Below is a small trained network, with its code and all its weights. Each question gives an input and a class and asks what happens when units are switched off, that is, made to give their printed mean instead of their output.

import numpy as np


def w(rows, s, z=0):
    codes = np.array(rows[::2]) - 128.0
    scale = np.full(codes.shape[1], s)
    scale[-1] = z or s
    return codes * scale


def f(y):
    return y / 2 * (1 + np.tanh(0.7978845608 * (y + 0.044715 * y**3)))


def log_softmax(a):
    a = a - a.max(-1, keepdims=True)
    return a - np.log(np.exp(a).sum(-1, keepdims=True))


def net(x, mask):
    res = np.array(x, float).reshape(1, 7) / 4 @ E
    y = f(res @ A[0][:, :-1].T + A[0][:, -1])
    res = res + np.where(mask, y, B[0][:, -1]) @ B[0][:, :-1]
    return log_softmax(res[-1] @ U[:, :-1].T + U[:, -1])


A, B = {}, {}
E = w([
[161,85,115,85,159,163,9,60],'x0',
[91,132,202,169,28,183,84,168],'x1',
[202,105,157,180,76,206,99,53],'x2',
[146,1,29,130,52,103,96,153],'x3',
[121,51,125,204,105,211,118,193],'x4',
[221,162,232,62,126,25,100,153],'x5',
[108,127,174,25,70,137,118,138],'x6',
],0.0074)
A[0] = w([
[116,73,105,4,79,37,105,139,155],'N1',
[120,106,124,108,35,177,55,108,81],'N2',
[192,125,155,110,58,140,118,87,108],'N3',
[152,147,155,135,98,101,209,137,74],'N4',
[165,134,100,190,169,86,79,74,246],'N5',
[128,136,76,164,124,189,137,95,252],'N6',
[84,220,192,59,83,82,98,107,234],'N7',
[192,155,168,146,122,137,247,117,254],'N8',
],0.016,0.0032)
B[0] = w([
[246,146,66,138,56,68,121,103,228],'N1',
[103,92,159,176,142,232,133,40,185],'N2',
[25,158,161,69,119,139,87,115,176],'N3',
[214,117,114,143,163,112,116,157,178],'N4',
[168,148,68,89,4,110,121,116,179],'N5',
[78,149,123,190,85,169,114,104,185],'N6',
[138,162,131,95,12,124,27,143,249],'N7',
[118,124,59,144,105,104,139,152,208],'N8',
],0.015,0.019)
U = w([
[159,86,147,195,162,91,134,196,33],'0',
[208,166,77,71,10,2,81,125,214],'1',
[103,65,209,76,175,85,195,67,6],'2',
[39,99,175,188,90,210,53,108,232],'3',
[41,129,98,197,142,117,204,170,119],'4',
[80,54,217,44,188,99,203,73,2],'5',
[207,70,61,196,66,123,134,55,91],'6',
],0.0075,0.0045)

Each question gives the input, the list of numbers given to net, and the class t.
The units are the neurons (one row each of A and B). Each row of codes is followed by its name. A weight is (code - 128) times the scale printed after its matrix; where a second scale follows, it is the last column's (A, B and U).
mask holds one flag per neuron, in row order. A switched-off neuron (its flag False) gives its mean, the last column of its row in B, instead of its output. The means were averaged over made-up inputs and are rounded, as every weight is.
A unit's drop is (log p(t) with every unit on - log p(t) with that unit switched off) / (log p(t) with every unit on - log p(t) with every unit switched off).
The circuit of an input: a set's keep is (log p(t) with only the set's units on - log p(t) with every unit switched off) / (log p(t) with every unit on - log p(t) with every unit switched off). Starting from all 8 units, units are removed one at a time, each time the one whose removal leaves the highest keep (on an exact tie, the one counted first), for as long as the keep stays at least 0.8.
units of the circuit, in order: the units of the circuit, biggest drop first
unit that matters most: the unit with the biggest drop
top k neurons: the k neurons with the biggest drops, biggest first
drop of u: that unit's drop, to one decimal
input [-8,-6,-2,0,1,-1,0], class 0: units of the circuit, in order -> [N7 N1 N4]
input [1,-3,0,8,4,1,-7], class 6: units of the circuit, in order -> [N7]
input [4,-3,2,8,1,-5,-1], class 6: top 2 neurons -> [N5 N3]
input [8,3,3,4,-3,0,-8], class 3: top 2 neurons -> [N1 N2]
input [2,1,4,8,-3,1,7], class 6: top 2 neurons -> [N2 N1]
input [2,1,5,1,7,-5,-7], class 3: top 2 neurons -> [N1 N6]
input [4,8,-2,6,-2,-5,8], class 3: top 2 neurons -> [N2 N3]
input [6,2,0,3,-7,-4,-3], class 6: top 2 neurons -> [N7 N2]
input [-1,1,-4,2,1,-5,5], class 6: top 2 neurons -> [N7 N3]
input [-2,-3,4,8,3,4,0], class 6: top 3 neurons -> [N7 N2 N8]
input [3,3,2,8,4,3,-3], class 3: top 2 neurons -> [N2 N3]
input [0,-7,2,-1,-1,-5,2], class 6: top 2 neurons -> [N7 N3]
input [0,0,-2,4,3,-2,8], class 6: top 2 neurons -> [N2 N7]
input [-5,-2,4,6,1,-4,4], class 3: unit that matters most -> N1
input [-6,1,-6,0,-2,-7,1], class 4: drop of N1 -> 0.3
input [-3,4,7,-5,5,-1,-4], class 3: drop of N1 -> 0.3
input [-7,-4,-8,3,-5,-6,-4], class 4: drop of N5 -> 0.3
